Below are the code and all the weights of a small trained network. Each question names an input and a class and asks about switching units off, where a switched-off unit gives its printed mean instead of its output.

import numpy as np


def w(rows, s, z=0):
    codes = np.array(rows[::2]) - 128.0
    scale = np.full(codes.shape[1], s)
    scale[-1] = z or s
    return codes * scale


def f(y):
    return y / 2 * (1 + np.tanh(0.7978845608 * (y + 0.044715 * y**3)))


def log_softmax(a):
    a = a - a.max(-1, keepdims=True)
    return a - np.log(np.exp(a).sum(-1, keepdims=True))


def net(x, mask):
    res = np.array(x, float).reshape(1, 5) / 4 @ E
    y = f(res @ A[0][:, :-1].T + A[0][:, -1])
    res = res + np.where(mask, y, B[0][:, -1]) @ B[0][:, :-1]
    return log_softmax(res[-1] @ U[:, :-1].T + U[:, -1])


A, B = {}, {}
E = w([
[142,182,25,54,101,142,192,80,41,50],'x0',
[134,53,135,31,42,177,74,168,147,108],'x1',
[152,215,69,96,88,92,158,195,139,213],'x2',
[95,101,163,123,105,173,254,89,166,157],'x3',
[86,93,19,200,109,76,171,209,174,48],'x4',
],0.01)
A[0] = w([
[114,47,162,128,193,169,149,50,117,22,50],'neuron 1',
[88,111,159,67,130,155,254,117,195,144,131],'neuron 2',
[67,107,165,145,110,166,183,106,179,168,49],'neuron 3',
[120,111,136,184,118,158,109,180,227,170,18],'neuron 4',
[107,87,137,131,98,176,246,81,141,170,109],'neuron 5',
[176,109,103,135,179,107,17,118,104,88,99],'neuron 6',
[168,190,132,120,134,42,61,173,87,122,73],'neuron 7',
[122,108,158,162,112,120,83,172,161,197,48],'neuron 8',
[86,120,44,147,110,138,165,161,145,77,104],'neuron 9',
[142,161,155,63,150,168,115,54,54,163,71],'neuron 10',
[87,177,123,199,238,75,186,52,98,129,74],'neuron 11',
[132,62,154,37,25,146,122,132,127,119,55],'neuron 12',
[169,135,153,103,136,177,110,125,100,202,49],'neuron 13',
[150,127,26,55,85,129,200,56,19,53,31],'neuron 14',
[92,119,110,156,84,95,170,203,176,102,69],'neuron 15',
[135,69,112,70,80,176,139,138,142,122,243],'neuron 16',
[165,75,183,186,158,119,105,136,148,135,2],'neuron 17',
[125,191,107,91,103,124,123,121,165,183,28],'neuron 18',
[106,65,109,156,128,74,154,157,137,65,78],'neuron 19',
[160,172,144,171,184,57,164,54,104,184,71],'neuron 20',
[48,82,165,179,108,103,88,137,190,227,1],'neuron 21',
[108,132,104,89,119,111,152,108,65,115,14],'neuron 22',
[146,86,77,94,85,167,62,122,161,158,61],'neuron 23',
[150,212,105,91,102,104,168,199,167,215,120],'neuron 24',
[110,86,179,77,55,121,123,163,124,106,108],'neuron 25',
[166,146,80,109,88,125,165,187,126,205,29],'neuron 26',
[149,111,185,74,161,143,117,72,88,213,99],'neuron 27',
],0.0096,0.0031)
B[0] = w([
[36,81,210,108,86,253,89,108,142,127,225],'neuron 1',
[160,189,99,162,62,137,140,173,161,70,198],'neuron 2',
[148,188,133,122,56,137,138,143,149,88,181],'neuron 3',
[176,127,103,126,96,146,135,81,69,175,183],'neuron 4',
[135,230,126,155,66,119,147,166,162,51,199],'neuron 5',
[124,223,200,126,22,135,138,171,179,4,187],'neuron 6',
[108,194,133,149,47,120,170,172,193,66,183],'neuron 7',
[185,169,121,110,96,138,110,63,54,225,178],'neuron 8',
[188,86,77,175,177,106,105,82,184,160,194],'neuron 9',
[184,58,49,226,174,91,104,90,137,94,214],'neuron 10',
[74,90,164,53,167,68,203,193,97,170,221],'neuron 11',
[116,91,175,56,159,30,167,183,115,133,209],'neuron 12',
[182,98,64,187,181,80,112,99,171,102,177],'neuron 13',
[181,183,121,103,120,151,91,58,69,227,254],'neuron 14',
[188,86,108,183,160,83,90,116,170,118,182],'neuron 15',
[102,145,127,93,182,110,176,184,116,150,199],'neuron 16',
[122,142,135,70,94,129,122,62,88,161,174],'neuron 17',
[92,80,165,108,100,150,84,92,178,131,154],'neuron 18',
[183,42,113,188,157,113,130,122,130,89,182],'neuron 19',
[103,89,97,73,139,54,196,212,118,154,192],'neuron 20',
[154,161,79,138,90,135,103,68,52,206,200],'neuron 21',
[128,170,121,127,94,154,93,67,57,204,159],'neuron 22',
[88,146,117,137,149,38,213,175,109,138,172],'neuron 23',
[13,79,223,120,156,242,59,114,144,108,194],'neuron 24',
[92,109,136,81,166,55,147,196,102,164,181],'neuron 25',
[49,65,209,125,107,166,125,65,159,104,169],'neuron 26',
[169,84,69,179,202,116,110,106,190,61,217],'neuron 27',
],0.0078,0.015)
U = w([
[162,172,109,125,107,147,115,78,53,175,116],'0',
[173,58,80,195,173,105,117,115,181,87,107],'1',
[84,110,140,85,158,72,187,212,103,137,104],'2',
[33,75,191,125,116,219,98,103,156,91,121],'3',
[135,245,130,149,70,134,143,171,175,45,117],'4',
[135,147,139,136,171,171,140,185,122,113,251],'5',
],0.012,0.013)

Each question gives the input, the list of numbers given to net, and the class t.
The units are the neurons (one row each of A and B). Each row of codes is followed by its name. A weight is (code - 128) times the scale printed after its matrix; where a second scale follows, it is the last column's (A, B and U).
mask holds one flag per neuron, in row order. A switched-off neuron (its flag False) gives its mean, the last column of its row in B, instead of its output. The means were averaged over made-up inputs and are rounded, as every weight is.
A unit's drop is (log p(t) with every unit on - log p(t) with that unit switched off) / (log p(t) with every unit on - log p(t) with every unit switched off).
The circuit of an input: a set's keep is (log p(t) with only the set's units on - log p(t) with every unit switched off) / (log p(t) with every unit on - log p(t) with every unit switched off). Starting from the 12 units with the biggest drops (on a tie, the unit counted first), units are removed one at a time, each time the one whose removal leaves the highest keep (on an exact tie, the one counted first), for as long as the keep stays at least 0.8.
units of the circuit, in order: the units of the circuit, biggest drop first
most important unit: the unit with the biggest drop
k most important neurons: the k neurons with the biggest drops, biggest first
drop when u is switched off: that unit's drop, to one decimal
input [1,-2,-7,2,-7], class 1: most important unit	neuron 10
input [-7,7,7,-2,0], class 0: 2 most important neurons	neuron 8; neuron 21
input [-8,-3,-2,5,8], class 0: 2 most important neurons	neuron 21; neuron 4
input [6,-1,8,3,-7], class 3: 3 most important neurons	neuron 24; neuron 26; neuron 18
input [4,-5,0,4,3], class 2: 4 most important neurons	neuron 11; neuron 21; neuron 20; neuron 8
input [-4,3,-8,-3,7], class 3: 2 most important neurons	neuron 1; neuron 10
input [-1,-6,-2,7,1], class 4: 4 most important neurons	neuron 5; neuron 2; neuron 3; neuron 12
input [6,-4,-7,3,-4], class 3: 2 most important neurons	neuron 1; neuron 21
input [-6,-6,0,7,-7], class 1: 4 most important neurons	neuron 27; neuron 13; neuron 14; neuron 10
input [-5,4,-5,0,-2], class 0: 3 most important neurons	neuron 21; neuron 24; neuron 8
input [5,8,8,-3,-1], class 2: 2 most important neurons	neuron 12; neuron 23
input [-6,1,-1,8,2], class 4: 3 most important neurons	neuron 5; neuron 2; neuron 3
input [-3,8,7,-7,-2], class 2: 4 most important neurons	neuron 23; neuron 12; neuron 1; neuron 25
input [-5,2,-6,-4,2], class 3: most important unit	neuron 14
input [-2,4,6,4,5], class 3: 2 most important neurons	neuron 24; neuron 26
input [7,0,8,8,-5], class 3: 2 most important neurons	neuron 24; neuron 26
input [8,2,-1,0,8], class 0: drop when neuron 14 is switched off	3.1
input [0,1,-1,8,-2], class 4: drop when neuron 27 is switched off	0.0
input [2,4,2,-2,5], class 1: drop when neuron 9 is switched off	0.4
input [-1,-4,2,-4,-3], class 2: drop when neuron 1 is switched off	0.1
input [2,1,-2,-8,-5], class 4: units of the circuit, in order	neuron 6
